Below are the code and all the weights of a small trained network. Each question names an input and a target symbol and asks about switching units off, where a switched-off unit gives its printed mean instead of its output.

import numpy as np


def w(rows, s, z=0):
    codes = np.array(rows[::2]) - 128.0
    scale = np.full(codes.shape[1], s)
    scale[-1] = z or s
    return codes * scale


def norm(h):
    return h / np.sqrt((h * h).mean(-1, keepdims=True) + 1e-5)


def f(y):
    return y / 2 * (1 + np.tanh(0.7978845608 * (y + 0.044715 * y**3)))


def softmax(a):
    e = np.exp(a - a.max(-1, keepdims=True))
    return e / e.sum(-1, keepdims=True)


def log_softmax(a):
    a = a - a.max(-1, keepdims=True)
    return a - np.log(np.exp(a).sum(-1, keepdims=True))


def net(x, mask):
    ids = ['ΓΛαβδεζηξπτφψ'.index(c) for c in x.split()]
    T = len(ids)
    res = E[ids] + P[:T]
    q, k, v = (norm(res) @ M[0].T for M in (Q, K, V))
    z = softmax(np.where(np.tri(T) > 0, q @ k.T / 2**0.5, -1e9)) @ v
    res = res + np.where(mask[0], z, O[0][:, -1]) @ O[0][:, :-1]
    y = f(norm(res) @ A[0][:, :-1].T + A[0][:, -1])
    res = res + np.where(mask[1:17], y, B[0][:, -1]) @ B[0][:, :-1]
    return log_softmax(norm(res)[-1] @ U[:, :-1].T + U[:, -1])


Q, K, V, O, A, B = {}, {}, {}, {}, {}, {}
E = w([
[54,109,173,199,166],'Γ',
[125,122,47,55,74],'Λ',
[100,99,21,87,92],'α',
[160,124,254,135,119],'β',
[93,251,253,52,129],'δ',
[129,40,37,140,99],'ε',
[161,73,48,68,62],'ζ',
[88,62,19,136,111],'η',
[82,106,168,201,176],'ξ',
[109,169,227,127,170],'π',
[170,70,59,57,56],'τ',
[96,55,44,177,135],'φ',
[210,110,170,104,90],'ψ',
],0.013)
P = w([
[143,168,129,78,179],'0',
[139,148,158,206,74],'1',
[114,100,109,121,163],'2',
[98,160,131,215,75],'3',
[99,106,135,91,142],'4',
[153,184,147,185,53],'5',
[87,67,151,92,131],'6',
[186,197,149,195,67],'7',
[68,72,166,63,129],'8',
[141,196,101,236,91],'9',
[70,64,167,48,155],'10',
[148,248,111,184,76],'11',
[69,76,161,46,185],'12',
[157,152,135,218,54],'13',
],0.011)
Q[0] = w([
[190,254,47,222,120],'h1',
[160,46,141,161,169],'h1',
],0.01)
K[0] = w([
[189,250,97,221,83],'h1',
[113,144,133,78,119],'h1',
],0.011)
V[0] = w([
[255,170,167,235,247],'h1',
[23,205,125,252,200],'h1',
],0.0063)
O[0] = w([
[37,69,196,33,21,128],'h1',
[253,21,156,199,170,2],'h1',
],0.0075,0.0033)
A[0] = w([
[135,84,8,81,86,253],'n1',
[105,146,163,151,29,67],'n2',
[133,134,181,165,107,202],'n3',
[18,118,131,131,178,161],'n4',
[93,159,71,216,44,183],'n5',
[231,108,114,227,117,57],'n6',
[116,207,75,149,166,207],'n7',
[111,165,168,160,154,152],'n8',
[54,31,51,81,195,164],'n9',
[84,197,146,211,113,170],'n10',
[81,75,109,175,122,148],'n11',
[139,112,116,147,128,163],'n12',
[123,163,163,105,125,235],'n13',
[155,106,98,77,96,196],'n14',
[130,102,73,221,146,152],'n15',
[164,118,98,118,162,142],'n16',
],0.011,0.0031)
B[0] = w([
[142,144,183,131,160,253],'n1',
[170,57,37,207,153,240],'n2',
[167,190,75,48,157,203],'n3',
[138,131,84,40,58,193],'n4',
[208,143,175,95,59,250],'n5',
[77,209,115,114,85,179],'n6',
[204,150,100,164,107,184],'n7',
[144,134,113,222,145,155],'n8',
[60,67,123,98,82,217],'n9',
[254,129,137,123,112,195],'n10',
[170,210,127,107,124,182],'n11',
[122,173,139,134,169,139],'n12',
[97,41,56,183,135,200],'n13',
[165,125,211,180,247,184],'n14',
[157,171,158,137,195,200],'n15',
[47,81,172,238,137,130],'n16',
],0.0069,0.0063)
U = w([
[129,83,224,145,200,134],'Γ',
[111,182,119,173,154,60],'Λ',
[141,166,172,204,175,188],'α',
[52,105,173,147,92,88],'β',
[97,162,189,145,142,160],'δ',
[165,118,88,81,247,4],'ε',
[112,190,85,126,129,31],'ζ',
[131,122,141,211,225,179],'η',
[94,13,228,135,176,220],'ξ',
[84,72,203,111,136,86],'π',
[211,93,90,131,24,176],'τ',
[68,96,159,188,175,132],'φ',
[46,130,132,1,34,118],'ψ',
],0.0099,0.0034)

Each question gives the input, a string of symbols that net reads in full, and the target symbol t.
The units are the heads (2 rows each of Q, K, V and O) and the neurons (one row each of A and B). Each row of codes is followed by its name. A weight is (code - 128) times the scale printed after its matrix; where a second scale follows, it is the last column's (O, A, B and U).
mask holds one flag per unit, heads first, then neurons. A switched-off unit (its flag False) gives its mean, the last column of its rows in O or B, instead of its output. The means were averaged over made-up inputs and are rounded, as every weight is.
A unit's drop is (log p(t) with every unit on - log p(t) with that unit switched off) / (log p(t) with every unit on - log p(t) with every unit switched off).
The circuit of an input: a set's keep is (log p(t) with only the set's units on - log p(t) with every unit switched off) / (log p(t) with every unit on - log p(t) with every unit switched off). Starting from the 12 units with the biggest drops (on a tie, the unit counted first), units are removed one at a time, each time the one whose removal leaves the highest keep (on an exact tie, the one counted first), for as long as the keep stays at least 0.8.
units of the circuit, in order: the units of the circuit, biggest drop first
most important unit: the unit with the biggest drop
k most important neurons: the k neurons with the biggest drops, biggest first
drop of u: that unit's drop, to one decimal
input ψ ξ ξ ψ ψ Γ ε φ Γ, target ε: 3 most important neurons -> n4; n5; n15
input ε ζ ε, target ε: units of the circuit, in order -> h1; n15; n1; n9
input ψ ζ ξ τ ε ψ η, target ε: units of the circuit, in order -> h1; n2
input ψ ψ α, target ψ: most important unit -> n9
input ξ ψ ζ, target ξ: 2 most important neurons -> n9; n14
input ε ψ ψ, target ε: units of the circuit, in order -> h1; n14; n5; n13
input η ψ ψ ξ ε ψ ζ, target ε: units of the circuit, in order -> h1; n1
input ε ξ ξ β η ξ ψ, target η: units of the circuit, in order -> h1; n5; n4; n3
input ψ ξ δ, target ψ: 2 most important neurons -> n14; n1
input ξ ψ η ψ η ζ ψ τ ψ ψ ψ ψ ε, target ψ: units of the circuit, in order -> n4; n2
input Γ ξ π η τ ξ ε η ξ, target ε: 2 most important neurons -> n4; n5
input ξ ζ φ, target ξ: units of the circuit, in order -> h1; n9; n1
input ξ Γ τ ψ ξ Γ ε ψ ψ, target ε: 2 most important neurons -> n9; n5
input ψ η ψ ψ ε ξ Λ Λ ψ π π, target ψ: units of the circuit, in order -> n4
input Γ ε Γ ε ε ψ ψ ξ ζ η η ψ ξ, target η: 3 most important neurons -> n8; n5; n3
input ψ Γ η ξ ψ η ε, target ψ: 3 most important neurons -> n9; n2; n4
input ε ε ξ ξ Λ ε η ξ ψ η Γ, target ψ: 3 most important neurons -> n4; n9; n2
input ψ ξ η ξ Γ τ ξ ψ ψ ψ φ, target ψ: 2 most important neurons -> n9; n4
input η ξ ε, target η: 2 most important neurons -> n15; n16
input η ξ ε ψ ε ε ψ δ, target τ: most important unit -> n14
input ξ ψ ψ ψ π, target ψ: 2 most important neurons -> n4; n14
input ψ τ Γ ε ψ ψ η, target ψ: drop of n5 -> 0.2
input π ψ α ξ η ζ ψ, target η: drop of n10 -> 0.1
input ξ ξ π, target ξ: drop of h1 -> 2.2
